Below is a small trained network, with its code and all its weights. Each question gives an input and a target symbol and asks what happens when units are switched off, that is, made to give their printed mean instead of their output.

import numpy as np


def w(rows, s, z=0):
    codes = np.array(rows[::2]) - 128.0
    scale = np.full(codes.shape[1], s)
    scale[-1] = z or s
    return codes * scale


def f(y):
    return y / 2 * (1 + np.tanh(0.7978845608 * (y + 0.044715 * y**3)))


def softmax(a):
    e = np.exp(a - a.max(-1, keepdims=True))
    return e / e.sum(-1, keepdims=True)


def log_softmax(a):
    a = a - a.max(-1, keepdims=True)
    return a - np.log(np.exp(a).sum(-1, keepdims=True))


def net(x, mask):
    ids = ['αβδηθλμξπστψω'.index(c) for c in x.split()]
    T = len(ids)
    res = E[ids] + P[:T]
    u = 0
    for l in range(2):
        q, k, v = (res @ M[l].T for M in (Q, K, V))
        z = softmax(np.where(np.tri(T) > 0, q @ k.T / 3**0.5, -1e9)) @ v
        res = res + np.where(mask[u], z, O[l][:, -1]) @ O[l][:, :-1]
        u += 1
        y = f(res @ A[l][:, :-1].T + A[l][:, -1])
        res = res + np.where(mask[u : u + 12], y, B[l][:, -1]) @ B[l][:, :-1]
        u += 12
    return log_softmax(res[-1] @ U[:, :-1].T + U[:, -1])


Q, K, V, O, A, B = {}, {}, {}, {}, {}, {}
E = w([
[251,139,80],'α',
[89,138,140],'β',
[152,41,35],'δ',
[114,85,136],'η',
[134,131,188],'θ',
[152,187,126],'λ',
[64,26,169],'μ',
[152,138,189],'ξ',
[160,174,155],'π',
[81,110,138],'σ',
[159,172,142],'τ',
[155,194,117],'ψ',
[116,120,136],'ω',
],0.019)
P = w([
[135,201,122],'0',
[220,120,24],'1',
[215,149,5],'2',
[206,130,9],'3',
[209,131,18],'4',
[206,132,29],'5',
[205,147,1],'6',
[196,133,24],'7',
[201,113,40],'8',
[200,124,39],'9',
[201,127,38],'10',
[200,162,3],'11',
[202,113,56],'12',
],0.0069)
Q[0] = w([
[247,105,127],'0.h1',
[160,154,161],'0.h1',
[79,126,113],'0.h1',
],0.013)
K[0] = w([
[210,159,202],'0.h1',
[62,78,205],'0.h1',
[185,110,1],'0.h1',
],0.0069)
V[0] = w([
[2,155,180],'0.h1',
[110,70,127],'0.h1',
[193,179,103],'0.h1',
],0.0092)
O[0] = w([
[115,255,173,2],'0.h1',
[14,85,139,102],'0.h1',
[200,93,151,201],'0.h1',
],0.0074,0.0067)
A[0] = w([
[127,148,77,29],'0.n1',
[166,255,199,169],'0.n2',
[140,87,83,3],'0.n3',
[112,86,179,136],'0.n4',
[222,185,49,146],'0.n5',
[222,185,149,56],'0.n6',
[216,88,107,22],'0.n7',
[174,135,74,89],'0.n8',
[142,112,76,17],'0.n9',
[230,155,196,62],'0.n10',
[115,208,241,7],'0.n11',
[120,171,79,128],'0.n12',
],0.0084,0.0066)
B[0] = w([
[186,216,74,114],'0.n1',
[67,44,92,160],'0.n2',
[95,192,124,154],'0.n3',
[91,125,103,135],'0.n4',
[91,59,195,254],'0.n5',
[39,139,207,158],'0.n6',
[126,232,175,213],'0.n7',
[166,162,195,182],'0.n8',
[102,228,60,141],'0.n9',
[60,164,204,171],'0.n10',
[254,208,42,122],'0.n11',
[217,114,160,123],'0.n12',
],0.0084,0.008)
Q[1] = w([
[156,134,203],'1.h1',
[172,122,52],'1.h1',
[84,5,195],'1.h1',
],0.016)
K[1] = w([
[61,146,61],'1.h1',
[250,119,81],'1.h1',
[56,212,104],'1.h1',
],0.011)
V[1] = w([
[114,113,171],'1.h1',
[169,131,2],'1.h1',
[35,236,112],'1.h1',
],0.0099)
O[1] = w([
[93,145,115,188],'1.h1',
[185,3,196,14],'1.h1',
[77,87,30,2],'1.h1',
],0.0069,0.0048)
A[1] = w([
[98,140,94,141],'1.n1',
[113,127,109,242],'1.n2',
[172,251,123,2],'1.n3',
[136,188,140,173],'1.n4',
[134,40,194,122],'1.n5',
[133,65,81,96],'1.n6',
[64,167,117,49],'1.n7',
[70,140,101,53],'1.n8',
[183,169,46,111],'1.n9',
[27,106,105,95],'1.n10',
[170,116,103,69],'1.n11',
[73,136,105,74],'1.n12',
],0.013,0.0092)
B[1] = w([
[109,193,110,144],'1.n1',
[68,3,142,181],'1.n2',
[228,92,96,149],'1.n3',
[96,185,158,168],'1.n4',
[141,153,71,248],'1.n5',
[186,251,118,147],'1.n6',
[116,92,115,159],'1.n7',
[255,170,95,143],'1.n8',
[190,80,103,130],'1.n9',
[188,156,78,163],'1.n10',
[215,234,118,132],'1.n11',
[161,137,134,143],'1.n12',
],0.0084,0.013)
U = w([
[183,181,225,38],'α',
[126,94,116,122],'β',
[255,95,159,108],'δ',
[117,75,181,151],'η',
[92,121,146,98],'θ',
[153,183,136,21],'λ',
[116,94,37,99],'μ',
[17,185,152,180],'ξ',
[139,197,116,82],'π',
[110,54,90,119],'σ',
[150,177,138,21],'τ',
[166,179,133,2],'ψ',
[120,119,167,131],'ω',
],0.0098,0.0061)

Each question gives the input, a string of symbols that net reads in full, and the target symbol t.
The units are the heads (3 rows each of Q, K, V and O) and the neurons (one row each of A and B). Each row of codes is followed by its name. A weight is (code - 128) times the scale printed after its matrix; where a second scale follows, it is the last column's (O, A, B and U).
mask holds one flag per unit, layer by layer, with each layer's heads first. A switched-off unit (its flag False) gives its mean, the last column of its rows in O or B, instead of its output. The means were averaged over made-up inputs and are rounded, as every weight is.
A unit's drop is (log p(t) with every unit on - log p(t) with that unit switched off) / (log p(t) with every unit on - log p(t) with every unit switched off).
The circuit of an input: a set's keep is (log p(t) with only the set's units on - log p(t) with every unit switched off) / (log p(t) with every unit on - log p(t) with every unit switched off). Starting from the 12 units with the biggest drops (on a tie, the unit counted first), units are removed one at a time, each time the one whose removal leaves the highest keep (on an exact tie, the one counted first), for as long as the keep stays at least 0.8.
units of the circuit, in order: the units of the circuit, biggest drop first
unit that matters most: the unit with the biggest drop
top k neurons: the k neurons with the biggest drops, biggest first
top k neurons in layer l: the k neurons of layer l with the biggest drops, biggest first
input δ ξ π α π, target δ: units of the circuit, in order : (0.h1 1.h1)
input δ ξ ξ ξ λ, target δ: units of the circuit, in order : (0.h1 1.h1 0.n5 0.n9)
input δ ξ η, target δ: units of the circuit, in order : (1.h1 0.n6 0.n9)
input ξ ξ τ ξ ξ π σ δ η π ξ α θ, target ξ: units of the circuit, in order : (1.h1 0.h1 0.n10)
input ξ ξ ω π ξ β ξ ξ ξ ξ π η ψ, target ξ: top 2 neurons in layer 0 : (0.n5 0.n11)
input ξ ξ σ δ ω σ η α σ δ ξ δ π, target ξ: unit that matters most : 0.n10
input ξ η π δ δ δ δ σ ξ τ, target ξ: top 2 neurons : (0.n10 0.n6)
input β ξ ξ ω ξ π δ π π ξ μ, target μ: units of the circuit, in order : (0.h1 1.h1)
input ξ ξ η α π μ ξ ξ ξ η β τ, target ξ: top 2 neurons : (0.n5 0.n11)
input ξ λ ξ ξ ξ η ξ ξ β δ μ, target μ: units of the circuit, in order : (0.h1 1.n10 1.h1)
input ξ η α θ δ α, target α: top 2 neurons : (0.n7 1.n3)
input ξ β ξ ξ ξ η δ ξ η ξ, target ξ: units of the circuit, in order : (1.h1 0.n10 0.h1 0.n6)
input δ δ ξ ξ σ η ψ ξ μ ψ ξ, target δ: units of the circuit, in order : (1.h1 0.n3 0.n9 0.n7)
input δ ω δ ξ ξ δ δ δ π δ τ δ π, target δ: units of the circuit, in order : (1.h1 0.n9)
input ξ β ξ μ δ ψ δ ξ ξ δ ξ π, target ξ: top 4 neurons in layer 0 : (0.n10 0.n6 0.n11 0.n5)
input π δ ξ ξ δ π, target π: top 2 neurons in layer 1 : (1.n3 1.n8)
input ξ θ η δ ξ ξ ξ δ π ξ δ λ, target ξ: unit that matters most : 0.n5
input β δ δ ξ π δ, target δ: units of the circuit, in order : (1.h1 0.n6)
input δ λ η μ δ η ψ ξ η, target δ: top 2 neurons : (0.n10 0.n6)
input ξ λ δ α ξ ξ ξ, target ξ: units of the circuit, in order : (1.h1 0.h1 0.n10)
input ξ ξ ω π ξ ξ η ξ μ λ, target ξ: top 2 neurons : (0.n5 0.n11)
input α τ π, target α: unit that matters most : 1.n3
input π ξ λ η τ η μ ξ α ξ ξ δ π, target π: top 3 neurons : (0.n6 0.n10 1.n3)
input π ξ δ ξ ξ σ δ ξ ξ ω β η α, target α: top 2 neurons : (1.n3 0.n7)
input π ξ ξ δ δ ω δ ξ ξ, target π: top 3 neurons : (0.n10 0.n6 1.n3)
input π ξ δ δ σ ω ξ ω η τ δ δ ξ, target π: top 2 neurons : (0.n10 0.n6)
input ξ ξ ψ ψ, target ξ: unit that matters most : 0.n5
